Here is a tiny trained network, its code and every weight. The questions are about switching its units off for an input and a target symbol, where a switched-off unit gives its printed mean instead of its output.

import numpy as np


def w(rows, s, z=0):
    codes = np.array(rows[::2]) - 128.0
    scale = np.full(codes.shape[1], s)
    scale[-1] = z or s
    return codes * scale


def norm(h):
    return h / np.sqrt((h * h).mean(-1, keepdims=True) + 1e-5)


def f(y):
    return np.maximum(y, 0)


def softmax(a):
    e = np.exp(a - a.max(-1, keepdims=True))
    return e / e.sum(-1, keepdims=True)


def log_softmax(a):
    a = a - a.max(-1, keepdims=True)
    return a - np.log(np.exp(a).sum(-1, keepdims=True))


def net(x, mask):
    ids = ['Γζθπστφω'.index(c) for c in x.split()]
    T = len(ids)
    res = E[ids] + P[:T]
    r = norm(res)
    for j in range(2):
        rows = slice(3 * j, 3 * j + 3)
        q, k, v = (r @ M[0][rows].T for M in (Q, K, V))
        z = softmax(np.where(np.tri(T) > 0, q @ k.T / 3**0.5, -1e9)) @ v
        o = O[0][rows]
        res = res + np.where(mask[j], z, o[:, -1]) @ o[:, :-1]
    y = f(norm(res) @ A[0][:, :-1].T + A[0][:, -1])
    res = res + np.where(mask[2:6], y, B[0][:, -1]) @ B[0][:, :-1]
    return log_softmax(norm(res)[-1] @ U[:, :-1].T + U[:, -1])


Q, K, V, O, A, B = {}, {}, {}, {}, {}, {}
E = w([
[230,82,142,85],'Γ',
[62,6,138,229],'ζ',
[150,80,108,57],'θ',
[157,40,96,54],'π',
[88,93,154,205],'σ',
[50,209,47,171],'τ',
[112,78,144,148],'φ',
[156,95,118,64],'ω',
],0.012)
P = w([
[143,253,191,101],'0',
[99,93,86,202],'1',
[127,65,87,208],'2',
[155,59,104,201],'3',
[173,54,124,187],'4',
[182,42,141,172],'5',
[194,38,156,162],'6',
[202,32,168,153],'7',
[211,36,178,148],'8',
[221,43,186,149],'9',
],0.0055)
Q[0] = w([
[115,115,100,106],'head 1',
[98,174,124,121],'head 1',
[145,156,81,71],'head 1',
[91,127,123,251],'head 2',
[112,143,136,104],'head 2',
[190,107,86,78],'head 2',
],0.02)
K[0] = w([
[117,123,91,78],'head 1',
[133,172,84,150],'head 1',
[132,187,134,8],'head 1',
[161,123,43,201],'head 2',
[132,70,144,132],'head 2',
[91,190,181,98],'head 2',
],0.015)
V[0] = w([
[176,175,70,103],'head 1',
[117,188,12,143],'head 1',
[105,118,94,52],'head 1',
[214,99,120,209],'head 2',
[126,76,27,136],'head 2',
[113,174,112,177],'head 2',
],0.011)
O[0] = w([
[143,84,184,135,102],'head 1',
[183,134,242,62,161],'head 1',
[203,176,115,177,103],'head 1',
[107,148,89,17,110],'head 2',
[181,135,11,107,202],'head 2',
[83,2,93,135,253],'head 2',
],0.0069,0.0042)
A[0] = w([
[180,36,118,20,156],'neuron 1',
[117,198,25,74,61],'neuron 2',
[243,24,165,12,125],'neuron 3',
[24,118,254,169,3],'neuron 4',
],0.0082,0.0048)
B[0] = w([
[164,129,145,127,254],'neuron 1',
[120,97,127,150,163],'neuron 2',
[84,158,118,116,246],'neuron 3',
[85,101,7,146,143],'neuron 4',
],0.021,0.0078)
U = w([
[77,185,171,81,235],'Γ',
[205,99,30,13,3],'ζ',
[163,150,161,182,134],'θ',
[211,197,70,176,84],'π',
[82,65,205,80,93],'σ',
[211,8,132,141,108],'τ',
[36,144,58,197,162],'φ',
[131,144,201,194,170],'ω',
],0.012,0.0069)

Each question gives the input, a string of symbols that net reads in full, and the target symbol t.
The units are the heads (3 rows each of Q, K, V and O) and the neurons (one row each of A and B). Each row of codes is followed by its name. A weight is (code - 128) times the scale printed after its matrix; where a second scale follows, it is the last column's (O, A, B and U).
mask holds one flag per unit, heads first, then neurons. A switched-off unit (its flag False) gives its mean, the last column of its rows in O or B, instead of its output. The means were averaged over made-up inputs and are rounded, as every weight is.
A unit's drop is (log p(t) with every unit on - log p(t) with that unit switched off) / (log p(t) with every unit on - log p(t) with every unit switched off).
The circuit of an input: a set's keep is (log p(t) with only the set's units on - log p(t) with every unit switched off) / (log p(t) with every unit on - log p(t) with every unit switched off). Starting from all 6 units, units are removed one at a time, each time the one whose removal leaves the highest keep (on an exact tie, the one counted first), for as long as the keep stays at least 0.8.
circuit, biggest first: the units of the circuit, biggest drop first
top k neurons: the k neurons with the biggest drops, biggest first
heads that matter: for each layer, one digit per head in row order, 1 if its drop is at least 0.15 and else 0, layers parted by /
drop when u is switched off: that unit's drop, to one decimal
input σ Γ Γ θ, target σ: circuit, biggest first : (head 2)
input φ τ τ τ Γ, target φ: heads that matter : 01
input ζ τ Γ τ τ Γ θ θ Γ, target ζ: heads that matter : 10
input φ Γ π π φ τ φ Γ θ π, target φ: circuit, biggest first : (head 2; neuron 4; head 1)
input ζ π ζ φ Γ τ Γ, target ζ: circuit, biggest first : (neuron 3; neuron 1)
input τ τ τ, target ζ: top 2 neurons : (neuron 2; neuron 1)
input σ ζ τ θ τ ω Γ, target σ: top 2 neurons : (neuron 3; neuron 1)
input φ τ τ ω π ζ π, target φ: heads that matter : 01
input Γ τ φ Γ, target Γ: circuit, biggest first : (head 2; neuron 3)
input π Γ ζ τ τ τ τ ω ζ Γ, target π: circuit, biggest first : (head 2; head 1)
input ω τ ζ τ Γ Γ Γ θ, target ω: heads that matter : 11
input σ Γ τ τ τ τ ω τ ω θ, target σ: heads that matter : 11
input φ φ φ Γ Γ ζ Γ Γ ω, target φ: heads that matter : 01
input π Γ ω τ ω, target π: heads that matter : 11
input π φ ζ ω Γ, target π: top neuron : (neuron 1)
input φ τ φ τ Γ π τ, target ζ: circuit, biggest first : (head 1; head 2)
input π τ τ τ τ θ φ φ ω π, target π: drop when head 2 is switched off : 0.6
input θ τ τ τ θ τ τ τ π φ, target φ: drop when neuron 3 is switched off : -0.2
input φ ζ Γ φ Γ π Γ, target φ: drop when head 2 is switched off : 0.6
input Γ τ τ τ τ τ Γ θ, target Γ: top neuron : (neuron 3)
